Here is a tiny trained network, its code and every weight. The questions are about switching its units off for an input and a target symbol, where a switched-off unit gives its printed mean instead of its output.

import numpy as np


def w(rows, s, z=0):
    codes = np.array(rows[::2]) - 128.0
    scale = np.full(codes.shape[1], s)
    scale[-1] = z or s
    return codes * scale


def f(y):
    return np.maximum(y, 0)


def softmax(a):
    e = np.exp(a - a.max(-1, keepdims=True))
    return e / e.sum(-1, keepdims=True)


def log_softmax(a):
    a = a - a.max(-1, keepdims=True)
    return a - np.log(np.exp(a).sum(-1, keepdims=True))


def net(x, mask):
    ids = ['ΓΘΞΣΨαβεζμπτ'.index(c) for c in x.split()]
    T = len(ids)
    res = E[ids] + P[:T]
    u = 0
    for l in range(3):
        q, k, v = (res @ M[l].T for M in (Q, K, V))
        z = softmax(np.where(np.tri(T) > 0, q @ k.T / 3**0.5, -1e9)) @ v
        res = res + np.where(mask[u], z, O[l][:, -1]) @ O[l][:, :-1]
        u += 1
        y = f(res @ A[l][:, :-1].T + A[l][:, -1])
        res = res + np.where(mask[u : u + 4], y, B[l][:, -1]) @ B[l][:, :-1]
        u += 4
    return log_softmax(res[-1] @ U[:, :-1].T + U[:, -1])


Q, K, V, O, A, B = {}, {}, {}, {}, {}, {}
E = w([
[125,140,69],'Γ',
[27,254,112],'Θ',
[130,125,110],'Ξ',
[143,150,93],'Σ',
[128,127,97],'Ψ',
[103,145,57],'α',
[140,160,120],'β',
[126,122,94],'ε',
[64,70,55],'ζ',
[98,98,103],'μ',
[152,146,191],'π',
[112,46,139],'τ',
],0.028)
P = w([
[123,139,107],'0',
[75,116,99],'1',
[38,102,96],'2',
[7,80,106],'3',
[2,77,108],'4',
[4,80,120],'5',
[59,87,111],'6',
],0.0085)
Q[0] = w([
[8,124,109],'L0H0',
[177,85,105],'L0H0',
[153,150,220],'L0H0',
],0.018)
K[0] = w([
[35,85,253],'L0H0',
[202,231,75],'L0H0',
[251,61,103],'L0H0',
],0.0072)
V[0] = w([
[102,170,159],'L0H0',
[235,254,185],'L0H0',
[178,28,71],'L0H0',
],0.0066)
O[0] = w([
[160,136,255,120],'L0H0',
[55,82,148,6],'L0H0',
[228,108,171,152],'L0H0',
],0.0083,0.014)
A[0] = w([
[18,118,31,254],'L0N0',
[173,147,132,87],'L0N1',
[194,71,160,116],'L0N2',
[73,126,1,106],'L0N3',
],0.0093,0.0065)
B[0] = w([
[197,155,145,246],'L0N0',
[217,27,82,137],'L0N1',
[1,103,144,161],'L0N2',
[128,165,163,206],'L0N3',
],0.0079,0.013)
Q[1] = w([
[97,119,121],'L1H0',
[89,95,97],'L1H0',
[2,113,193],'L1H0',
],0.0075)
K[1] = w([
[225,70,2],'L1H0',
[202,42,235],'L1H0',
[17,36,112],'L1H0',
],0.0057)
V[1] = w([
[146,92,219],'L1H0',
[28,21,78],'L1H0',
[2,145,106],'L1H0',
],0.0046)
O[1] = w([
[109,102,29,72],'L1H0',
[255,160,110,2],'L1H0',
[125,240,138,41],'L1H0',
],0.0064,0.0044)
A[1] = w([
[225,164,192,238],'L1N0',
[11,255,158,253],'L1N1',
[232,50,194,144],'L1N2',
[124,6,200,147],'L1N3',
],0.0084,0.0043)
B[1] = w([
[51,1,119,215],'L1N0',
[241,105,221,254],'L1N1',
[10,187,31,222],'L1N2',
[108,27,160,221],'L1N3',
],0.0056,0.0071)
Q[2] = w([
[144,127,254],'L2H0',
[103,128,146],'L2H0',
[128,128,219],'L2H0',
],0.01)
K[2] = w([
[192,136,142],'L2H0',
[107,198,186],'L2H0',
[174,162,254],'L2H0',
],0.0071)
V[2] = w([
[164,73,138],'L2H0',
[74,46,254],'L2H0',
[19,92,148],'L2H0',
],0.0099)
O[2] = w([
[45,44,139,191],'L2H0',
[119,177,129,255],'L2H0',
[45,254,154,127],'L2H0',
],0.0092,0.0074)
A[2] = w([
[132,3,182,66],'L2N0',
[219,187,205,1],'L2N1',
[50,102,156,148],'L2N2',
[253,123,82,67],'L2N3',
],0.0079,0.0098)
B[2] = w([
[168,254,34,217],'L2N0',
[89,93,45,195],'L2N1',
[166,224,182,255],'L2N2',
[122,192,48,198],'L2N3',
],0.0091,0.0064)
U = w([
[254,171,167,79],'Γ',
[200,89,107,87],'Θ',
[177,26,146,186],'Ξ',
[239,65,241,255],'Σ',
[175,141,139,6],'Ψ',
[80,220,87,167],'α',
[171,112,134,51],'β',
[173,37,135,132],'ε',
[98,20,13,15],'ζ',
[188,101,151,65],'μ',
[218,195,241,94],'π',
[168,26,132,160],'τ',
],0.0095,0.0074)

Each question gives the input, a string of symbols that net reads in full, and the target symbol t.
The units are the heads (3 rows each of Q, K, V and O) and the neurons (one row each of A and B). Each row of codes is followed by its name. A weight is (code - 128) times the scale printed after its matrix; where a second scale follows, it is the last column's (O, A, B and U).
mask holds one flag per unit, layer by layer, with each layer's heads first. A switched-off unit (its flag False) gives its mean, the last column of its rows in O or B, instead of its output. The means were averaged over made-up inputs and are rounded, as every weight is.
A unit's drop is (log p(t) with every unit on - log p(t) with that unit switched off) / (log p(t) with every unit on - log p(t) with every unit switched off).
The circuit of an input: a set's keep is (log p(t) with only the set's units on - log p(t) with every unit switched off) / (log p(t) with every unit on - log p(t) with every unit switched off). Starting from the 12 units with the biggest drops (on a tie, the unit counted first), units are removed one at a time, each time the one whose removal leaves the highest keep (on an exact tie, the one counted first), for as long as the keep stays at least 0.8.
units of the circuit, in order: the units of the circuit, biggest drop first
most important unit: the unit with the biggest drop
k most important neurons: the k neurons with the biggest drops, biggest first
k most important neurons of layer l: the k neurons of layer l with the biggest drops, biggest first
drop when u is switched off: that unit's drop, to one decimal
input Θ Ψ ε, target Γ: most important unit : L1N1
input Ξ β Ψ, target Σ: units of the circuit, in order : L1N2; L2N0; L2N3
input ζ β Γ τ π, target α: units of the circuit, in order : L0H0; L1N2; L1N1
input β β α ζ β Γ, target ζ: units of the circuit, in order : L0H0; L2H0; L2N2; L1N1
input τ Ψ π, target α: 2 most important neurons of layer 0 : L0N1; L0N3
input Θ Ψ τ μ π, target Γ: units of the circuit, in order : L1N1; L2H0; L2N0
input Γ β ζ τ ζ, target α: 4 most important neurons : L1N1; L0N3; L1N3; L1N2
input τ τ Ξ τ Θ β, target Γ: units of the circuit, in order : L1H0; L2H0; L1N1; L2N3
input Θ Ξ τ τ Γ Ψ, target Γ: 2 most important neurons : L1N1; L2N3
input α ζ β Γ, target ζ: units of the circuit, in order : L0H0; L2H0; L2N2
input β Γ β ζ β β, target ζ: 2 most important neurons : L0N1; L2N2
input ζ Θ β Γ Ψ, target Γ: 2 most important neurons : L1N1; L2N0
input τ Θ τ τ τ μ, target Γ: 2 most important neurons : L1N1; L2N0
input Ψ β β Θ τ, target Γ: most important unit : L2N0
input β β Σ Θ β τ τ, target Γ: 2 most important neurons of layer 2 : L2N0; L2N1
input Ξ τ ζ τ Θ Γ, target Γ: 2 most important neurons of layer 2 : L2N0; L2N3
input Ξ β Σ, target Σ: 2 most important neurons of layer 2 : L2N0; L2N1
input τ β ζ Γ Θ τ Ξ, target Γ: 3 most important neurons of layer 1 : L1N1; L1N2; L1N3
input ε ζ Ψ, target ζ: 2 most important neurons : L2N2; L0N1
input β β β β, target Σ: most important unit : L1N1
input Σ Γ τ β τ ζ, target α: 2 most important neurons : L1N1; L1N3
input Ξ Γ ζ Γ Ξ, target ζ: 2 most important neurons of layer 2 : L2N2; L2N0
input τ Ξ τ Θ, target Γ: drop when L2N3 is switched off : 0.1
input μ Θ β Ξ Ψ Σ, target Γ: drop when L2N1 is switched off : -0.2
input τ μ Ψ τ τ, target α: drop when L1N3 is switched off : 0.1
